Below is a small trained network, with its code and all its weights. Each question gives an input and a target symbol and asks what happens when units are switched off, that is, made to give their printed mean instead of their output.

import numpy as np


def w(rows, s, z=0):
    codes = np.array(rows[::2]) - 128.0
    scale = np.full(codes.shape[1], s)
    scale[-1] = z or s
    return codes * scale


def norm(h):
    return h / np.sqrt((h * h).mean(-1, keepdims=True) + 1e-5)


def f(y):
    return y / 2 * (1 + np.tanh(0.7978845608 * (y + 0.044715 * y**3)))


def softmax(a):
    e = np.exp(a - a.max(-1, keepdims=True))
    return e / e.sum(-1, keepdims=True)


def log_softmax(a):
    a = a - a.max(-1, keepdims=True)
    return a - np.log(np.exp(a).sum(-1, keepdims=True))


def net(x, mask):
    ids = ['ΘΛΩαβεζηπσφ'.index(c) for c in x.split()]
    T = len(ids)
    res = E[ids] + P[:T]
    u = 0
    for l in range(2):
        r = norm(res)
        for j in range(3):
            rows = slice(2 * j, 2 * j + 2)
            q, k, v = (r @ M[l][rows].T for M in (Q, K, V))
            z = softmax(np.where(np.tri(T) > 0, q @ k.T / 2**0.5, -1e9)) @ v
            o = O[l][rows]
            res = res + np.where(mask[u + j], z, o[:, -1]) @ o[:, :-1]
        u += 3
        y = f(norm(res) @ A[l][:, :-1].T + A[l][:, -1])
        res = res + np.where(mask[u : u + 4], y, B[l][:, -1]) @ B[l][:, :-1]
        u += 4
    return log_softmax(norm(res)[-1] @ U[:, :-1].T + U[:, -1])


Q, K, V, O, A, B = {}, {}, {}, {}, {}, {}
E = w([
[106,126,123],'Θ',
[158,148,133],'Λ',
[172,144,142],'Ω',
[150,142,131],'α',
[110,145,209],'β',
[202,14,253],'ε',
[143,130,126],'ζ',
[117,133,122],'η',
[139,142,133],'π',
[114,133,140],'σ',
[104,124,126],'φ',
],0.0057)
P = w([
[175,134,123],'0',
[109,197,130],'1',
[186,52,204],'2',
[163,145,121],'3',
[59,157,231],'4',
[133,188,127],'5',
[156,5,197],'6',
[157,165,126],'7',
],0.0027)
Q[0] = w([
[102,102,183],'0.h0',
[154,139,111],'0.h0',
[132,133,135],'0.h1',
[119,128,118],'0.h1',
[169,122,74],'0.h2',
[253,106,29],'0.h2',
],0.0037)
K[0] = w([
[73,111,154],'0.h0',
[158,140,124],'0.h0',
[135,126,128],'0.h1',
[126,137,128],'0.h1',
[89,106,169],'0.h2',
[50,77,255],'0.h2',
],0.0034)
V[0] = w([
[102,182,130],'0.h0',
[111,212,95],'0.h0',
[54,7,48],'0.h1',
[152,69,93],'0.h1',
[255,167,21],'0.h2',
[125,137,127],'0.h2',
],0.00085)
O[0] = w([
[120,133,114,137],'0.h0',
[74,138,100,140],'0.h0',
[120,247,171,2],'0.h1',
[135,134,149,103],'0.h1',
[171,67,199,188],'0.h2',
[126,129,127,130],'0.h2',
],0.0013,0.00064)
A[0] = w([
[47,151,106,251],'0.n0',
[58,60,163,147],'0.n1',
[159,173,178,90],'0.n2',
[110,165,3,129],'0.n3',
],0.0053,0.0014)
B[0] = w([
[158,78,198,204],'0.n0',
[254,193,98,178],'0.n1',
[48,91,118,255],'0.n2',
[119,13,45,148],'0.n3',
],0.0034,0.0011)
Q[1] = w([
[80,49,132],'1.h0',
[232,17,80],'1.h0',
[254,121,83],'1.h1',
[178,82,128],'1.h1',
[234,72,102],'1.h2',
[49,192,155],'1.h2',
],0.0079)
K[1] = w([
[80,64,154],'1.h0',
[197,53,63],'1.h0',
[255,190,58],'1.h1',
[185,112,71],'1.h1',
[189,122,85],'1.h2',
[66,151,169],'1.h2',
],0.009)
V[1] = w([
[49,233,130],'1.h0',
[126,4,135],'1.h0',
[83,55,227],'1.h1',
[96,185,34],'1.h1',
[143,61,50],'1.h2',
[121,176,251],'1.h2',
],0.0028)
O[1] = w([
[245,127,75,56],'1.h0',
[23,118,111,170],'1.h0',
[41,5,123,205],'1.h1',
[129,227,116,3],'1.h1',
[57,163,165,74],'1.h2',
[194,52,85,239],'1.h2',
],0.003,0.0012)
A[1] = w([
[97,104,81,40],'1.n0',
[135,94,135,162],'1.n1',
[101,156,6,210],'1.n2',
[131,114,143,248],'1.n3',
],0.012,0.0015)
B[1] = w([
[208,123,246,127],'1.n0',
[111,165,36,249],'1.n1',
[2,246,13,187],'1.n2',
[87,181,100,253],'1.n3',
],0.0038,0.0021)
U = w([
[27,120,112,42],'Θ',
[199,183,108,123],'Λ',
[177,95,157,134],'Ω',
[228,177,156,84],'α',
[171,53,61,35],'β',
[95,53,117,159],'ε',
[105,224,251,138],'ζ',
[46,194,118,252],'η',
[173,191,89,218],'π',
[145,116,51,145],'σ',
[33,75,133,69],'φ',
],0.012,0.0029)

Each question gives the input, a string of symbols that net reads in full, and the target symbol t.
The units are the heads (2 rows each of Q, K, V and O) and the neurons (one row each of A and B). Each row of codes is followed by its name. A weight is (code - 128) times the scale printed after its matrix; where a second scale follows, it is the last column's (O, A, B and U).
mask holds one flag per unit, layer by layer, with each layer's heads first. A switched-off unit (its flag False) gives its mean, the last column of its rows in O or B, instead of its output. The means were averaged over made-up inputs and are rounded, as every weight is.
A unit's drop is (log p(t) with every unit on - log p(t) with that unit switched off) / (log p(t) with every unit on - log p(t) with every unit switched off).
The circuit of an input: a set's keep is (log p(t) with only the set's units on - log p(t) with every unit switched off) / (log p(t) with every unit on - log p(t) with every unit switched off). Starting from the 12 units with the biggest drops (on a tie, the unit counted first), units are removed one at a time, each time the one whose removal leaves the highest keep (on an exact tie, the one counted first), for as long as the keep stays at least 0.8.
units of the circuit, in order: the units of the circuit, biggest drop first
k most important neurons: the k neurons with the biggest drops, biggest first
which heads matter: for each layer, one digit per head in row order, 1 if its drop is at least 0.15 and else 0, layers parted by /
input ε σ σ ε ε ζ φ Θ, target φ: units of the circuit, in order => 1.h0, 0.n3, 1.n0
input φ ζ ζ σ α α Λ Θ, target φ: units of the circuit, in order => 0.n3, 1.h0, 1.n0
input α ζ ζ α ζ ε σ, target α: units of the circuit, in order => 0.n1, 0.n0, 1.h1
input φ Λ π, target φ: which heads matter => 010 / 100
input ζ ζ Λ, target ζ: which heads matter => 000 / 101
input β ζ Θ, target β: units of the circuit, in order => 0.n1
input η β σ π Ω α φ, target π: 2 most important neurons => 0.n1, 0.n0
input ζ Ω π α ζ ζ ζ, target α: units of the circuit, in order => 0.n3, 1.h1, 0.n0
input ζ Λ φ, target ζ: units of the circuit, in order => 0.n0, 0.n1, 1.h1, 1.h2
input ε σ ε α φ ζ α, target α: units of the circuit, in order => 1.h1, 0.n3
input β α η φ φ, target α: which heads matter => 000 / 101
input ζ β Θ β π, target β: units of the circuit, in order => 1.h2, 1.h0, 1.h1
input Λ η ζ φ Λ φ Ω, target φ: 2 most important neurons => 0.n3, 1.n0
input ζ α φ Θ η, target α: units of the circuit, in order => 0.n1, 1.h0, 1.n2
input ζ α φ η ζ, target α: units of the circuit, in order => 0.n1, 1.h0
input ζ φ φ Λ α, target φ: units of the circuit, in order => 0.n0, 1.h1
input Ω φ Ω η π, target φ: 3 most important neurons => 0.n0, 0.n2, 1.n2
input α φ ζ ε Λ, target φ: units of the circuit, in order => 0.n0, 1.h1, 1.h2
input α ζ φ ζ α ε Ω, target ζ: units of the circuit, in order => 0.n0, 1.h2, 1.h1, 1.h0
input η Λ Ω α ζ η Ω, target α: units of the circuit, in order => 1.h1
input β π ζ ε ε σ, target β: 2 most important neurons => 0.n0, 1.n2
input φ α ζ α φ, target α: 4 most important neurons => 0.n1, 0.n3, 1.n2, 0.n2
input η η φ, target η: which heads matter => 000 / 001
input ζ Λ ζ β Λ φ, target ε: 2 most important neurons => 0.n0, 0.n3
input Ω φ Λ φ Θ φ, target φ: which heads matter => 000 / 100
input β α φ, target β: which heads matter => 000 / 000
input π σ β α Λ ζ Θ, target α: which heads matter => 000 / 010
input Ω ζ Λ ζ η ζ ζ, target ζ: 2 most important neurons => 0.n0, 0.n3
